Here is a tiny trained network, its code and every weight. The questions are about switching its units off for an input and a target symbol, where a switched-off unit gives its printed mean instead of its output.

import numpy as np


def w(rows, s, z=0):
    codes = np.array(rows[::2]) - 128.0
    scale = np.full(codes.shape[1], s)
    scale[-1] = z or s
    return codes * scale


def norm(h):
    return h / np.sqrt((h * h).mean(-1, keepdims=True) + 1e-5)


def f(y):
    return y / 2 * (1 + np.tanh(0.7978845608 * (y + 0.044715 * y**3)))


def softmax(a):
    e = np.exp(a - a.max(-1, keepdims=True))
    return e / e.sum(-1, keepdims=True)


def log_softmax(a):
    a = a - a.max(-1, keepdims=True)
    return a - np.log(np.exp(a).sum(-1, keepdims=True))


def net(x, mask):
    ids = ['γεηθλμξτφψω'.index(c) for c in x.split()]
    T = len(ids)
    res = E[ids] + P[:T]
    r = norm(res)
    for j in range(2):
        rows = slice(4 * j, 4 * j + 4)
        q, k, v = (r @ M[0][rows].T for M in (Q, K, V))
        z = softmax(np.where(np.tri(T) > 0, q @ k.T / 4**0.5, -1e9)) @ v
        o = O[0][rows]
        res = res + np.where(mask[j], z, o[:, -1]) @ o[:, :-1]
    y = f(norm(res) @ A[0][:, :-1].T + A[0][:, -1])
    res = res + np.where(mask[2:18], y, B[0][:, -1]) @ B[0][:, :-1]
    return log_softmax(norm(res)[-1] @ U[:, :-1].T + U[:, -1])


Q, K, V, O, A, B = {}, {}, {}, {}, {}, {}
E = w([
[43,108,132,137,133,133,48,70],'γ',
[59,73,100,94,139,123,72,68],'ε',
[132,86,134,212,142,91,96,61],'η',
[37,127,125,153,173,105,62,106],'θ',
[93,229,12,231,143,200,106,83],'λ',
[30,111,149,106,146,84,53,66],'μ',
[101,176,22,78,110,72,91,184],'ξ',
[3,108,86,95,193,135,72,137],'τ',
[46,142,133,117,156,69,94,100],'φ',
[69,179,227,150,44,102,119,135],'ψ',
[68,131,135,85,111,113,10,69],'ω',
],0.007)
P = w([
[186,126,139,130,132,142,171,158],'0',
[85,244,73,186,143,34,31,40],'1',
[131,72,102,141,67,168,135,148],'2',
[122,162,113,146,144,49,35,110],'3',
[129,69,106,132,69,157,141,142],'4',
[119,127,122,136,155,47,79,142],'5',
[112,67,103,132,68,160,143,128],'6',
[119,117,124,135,160,60,106,156],'7',
[114,70,99,141,69,161,160,136],'8',
[119,114,126,132,164,72,122,158],'9',
],0.011)
Q[0] = w([
[164,229,199,91,178,107,150,160],'head 0',
[134,76,168,117,65,126,172,65],'head 0',
[166,135,150,100,255,124,106,121],'head 0',
[124,144,80,74,89,166,140,148],'head 0',
[171,135,180,61,215,79,138,122],'head 1',
[139,223,185,144,181,121,125,135],'head 1',
[141,156,110,76,209,112,129,121],'head 1',
[38,89,78,59,121,174,117,127],'head 1',
],0.0086)
K[0] = w([
[2,172,116,169,9,63,103,145],'head 0',
[157,18,204,126,159,131,139,136],'head 0',
[40,51,53,155,121,68,99,86],'head 0',
[116,116,121,27,167,156,157,187],'head 0',
[25,88,128,129,79,40,80,160],'head 1',
[62,141,59,141,86,99,104,103],'head 1',
[43,97,36,144,82,145,82,200],'head 1',
[196,19,133,39,177,190,187,187],'head 1',
],0.0067)
V[0] = w([
[101,86,183,211,154,170,96,48],'head 0',
[71,78,106,36,202,190,50,130],'head 0',
[39,252,176,45,67,179,175,249],'head 0',
[220,103,3,58,118,79,138,105],'head 0',
[127,79,180,95,216,2,145,157],'head 1',
[112,204,37,223,229,123,123,137],'head 1',
[127,83,103,147,178,136,225,143],'head 1',
[28,180,85,47,189,111,179,47],'head 1',
],0.0069)
O[0] = w([
[101,126,103,119,207,212,52,122,169],'head 0',
[62,184,247,132,123,151,84,38,53],'head 0',
[46,113,140,30,45,72,152,155,49],'head 0',
[229,194,198,209,150,83,169,156,44],'head 0',
[234,124,116,82,71,117,3,115,252],'head 1',
[149,26,169,70,202,134,188,77,151],'head 1',
[146,139,115,60,249,46,74,131,16],'head 1',
[163,23,182,164,138,86,94,158,26],'head 1',
],0.0071,0.0023)
A[0] = w([
[114,209,18,154,152,103,117,124,81],'neuron 0',
[60,157,139,190,103,111,105,133,133],'neuron 1',
[155,75,101,80,166,101,89,124,138],'neuron 2',
[68,217,204,87,148,108,58,101,86],'neuron 3',
[181,137,154,77,69,142,226,135,3],'neuron 4',
[135,71,215,178,95,101,129,47,102],'neuron 5',
[234,159,140,94,92,160,244,150,31],'neuron 6',
[126,124,127,128,88,91,177,140,108],'neuron 7',
[66,136,58,169,141,76,95,61,88],'neuron 8',
[132,136,152,212,146,97,121,52,105],'neuron 9',
[147,125,84,95,144,92,84,18,37],'neuron 10',
[108,65,104,87,49,147,154,166,100],'neuron 11',
[187,218,136,105,111,59,201,178,25],'neuron 12',
[111,146,143,148,160,127,116,74,25],'neuron 13',
[97,95,112,115,140,175,241,105,74],'neuron 14',
[109,165,132,108,152,127,43,101,99],'neuron 15',
],0.011,0.0067)
B[0] = w([
[115,160,153,67,96,87,119,107,210],'neuron 0',
[151,116,165,120,148,136,157,121,245],'neuron 1',
[145,162,165,160,109,155,183,136,189],'neuron 2',
[135,116,108,165,162,114,148,160,215],'neuron 3',
[148,165,126,106,134,63,87,5,143],'neuron 4',
[116,198,118,81,117,74,113,140,213],'neuron 5',
[85,151,120,71,78,67,82,18,145],'neuron 6',
[116,107,129,132,146,173,128,132,164],'neuron 7',
[142,181,172,107,135,71,110,157,254],'neuron 8',
[98,112,120,103,109,132,151,146,226],'neuron 9',
[115,128,154,84,87,156,133,148,180],'neuron 10',
[156,114,103,197,171,148,138,137,220],'neuron 11',
[153,77,84,235,164,191,121,124,160],'neuron 12',
[131,109,134,127,109,94,153,180,144],'neuron 13',
[158,122,124,169,115,134,77,179,126],'neuron 14',
[96,95,132,140,138,77,164,153,222],'neuron 15',
],0.013,0.0067)
U = w([
[94,147,169,37,118,51,148,142,138],'γ',
[148,193,143,214,191,56,116,187,3],'ε',
[119,35,149,191,187,144,160,154,174],'η',
[223,76,152,96,85,113,133,162,90],'θ',
[122,108,149,138,113,140,10,143,127],'λ',
[90,120,46,101,91,135,151,162,142],'μ',
[187,181,94,78,195,155,108,119,151],'ξ',
[132,90,179,58,146,189,162,100,222],'τ',
[116,184,184,157,85,183,159,123,117],'φ',
[44,154,125,116,197,167,73,94,138],'ψ',
[123,93,111,143,120,85,130,35,172],'ω',
],0.011,0.0054)

Each question gives the input, a string of symbols that net reads in full, and the target symbol t.
The units are the heads (4 rows each of Q, K, V and O) and the neurons (one row each of A and B). Each row of codes is followed by its name. A weight is (code - 128) times the scale printed after its matrix; where a second scale follows, it is the last column's (O, A, B and U).
mask holds one flag per unit, heads first, then neurons. A switched-off unit (its flag False) gives its mean, the last column of its rows in O or B, instead of its output. The means were averaged over made-up inputs and are rounded, as every weight is.
A unit's drop is (log p(t) with every unit on - log p(t) with that unit switched off) / (log p(t) with every unit on - log p(t) with every unit switched off).
The circuit of an input: a set's keep is (log p(t) with only the set's units on - log p(t) with every unit switched off) / (log p(t) with every unit on - log p(t) with every unit switched off). Starting from the 12 units with the biggest drops (on a tie, the unit counted first), units are removed one at a time, each time the one whose removal leaves the highest keep (on an exact tie, the one counted first), for as long as the keep stays at least 0.8.
circuit, biggest first: the units of the circuit, biggest drop first
most important unit: the unit with the biggest drop
k most important neurons: the k neurons with the biggest drops, biggest first
which heads matter: for each layer, one digit per head in row order, 1 if its drop is at least 0.15 and else 0, layers parted by /
input θ η φ ω ξ γ ω, target τ: which heads matter : 01
input γ λ γ τ φ θ γ, target ψ: which heads matter : 10
input ψ ψ ξ ε ξ ψ ω, target μ: circuit, biggest first : (head 0; neuron 11)
input ξ ω η ψ ξ, target ω: circuit, biggest first : (head 0; neuron 6; neuron 12)
input γ η η η η, target ψ: circuit, biggest first : (head 0)
input τ φ φ τ ψ φ θ ψ θ τ, target η: which heads matter : 11
input η ψ ω θ ξ ξ ξ ξ, target η: which heads matter : 10
input η φ τ θ ξ ξ ε λ ψ, target ξ: circuit, biggest first : (head 0; head 1)
input ξ ψ ω ξ θ ψ λ ω ω, target ω: circuit, biggest first : (head 0; neuron 12; neuron 6)
input ω τ η, target φ: which heads matter : 01
input ψ μ τ ψ φ, target μ: circuit, biggest first : (head 0; head 1)
input ψ η η λ, target γ: which heads matter : 00
input η τ ψ ψ θ θ μ, target ξ: circuit, biggest first : (head 0; head 1)
input ψ γ ξ ψ μ, target μ: which heads matter : 11
input τ ω ξ ξ ξ ω η λ, target γ: most important unit : neuron 9
input τ ψ ω γ γ ε η ξ τ ξ, target ε: circuit, biggest first : (head 0; neuron 12)
input φ ξ η η ξ ψ τ η ξ, target θ: circuit, biggest first : (head 1; neuron 2)
input ξ θ ψ τ γ, target ω: which heads matter : 10
input ξ γ ψ ξ ω ψ, target ε: 3 most important neurons : (neuron 11; neuron 5; neuron 0)
input μ θ ψ ξ λ, target λ: which heads matter : 01
input θ τ φ μ φ ε φ, target τ: which heads matter : 01
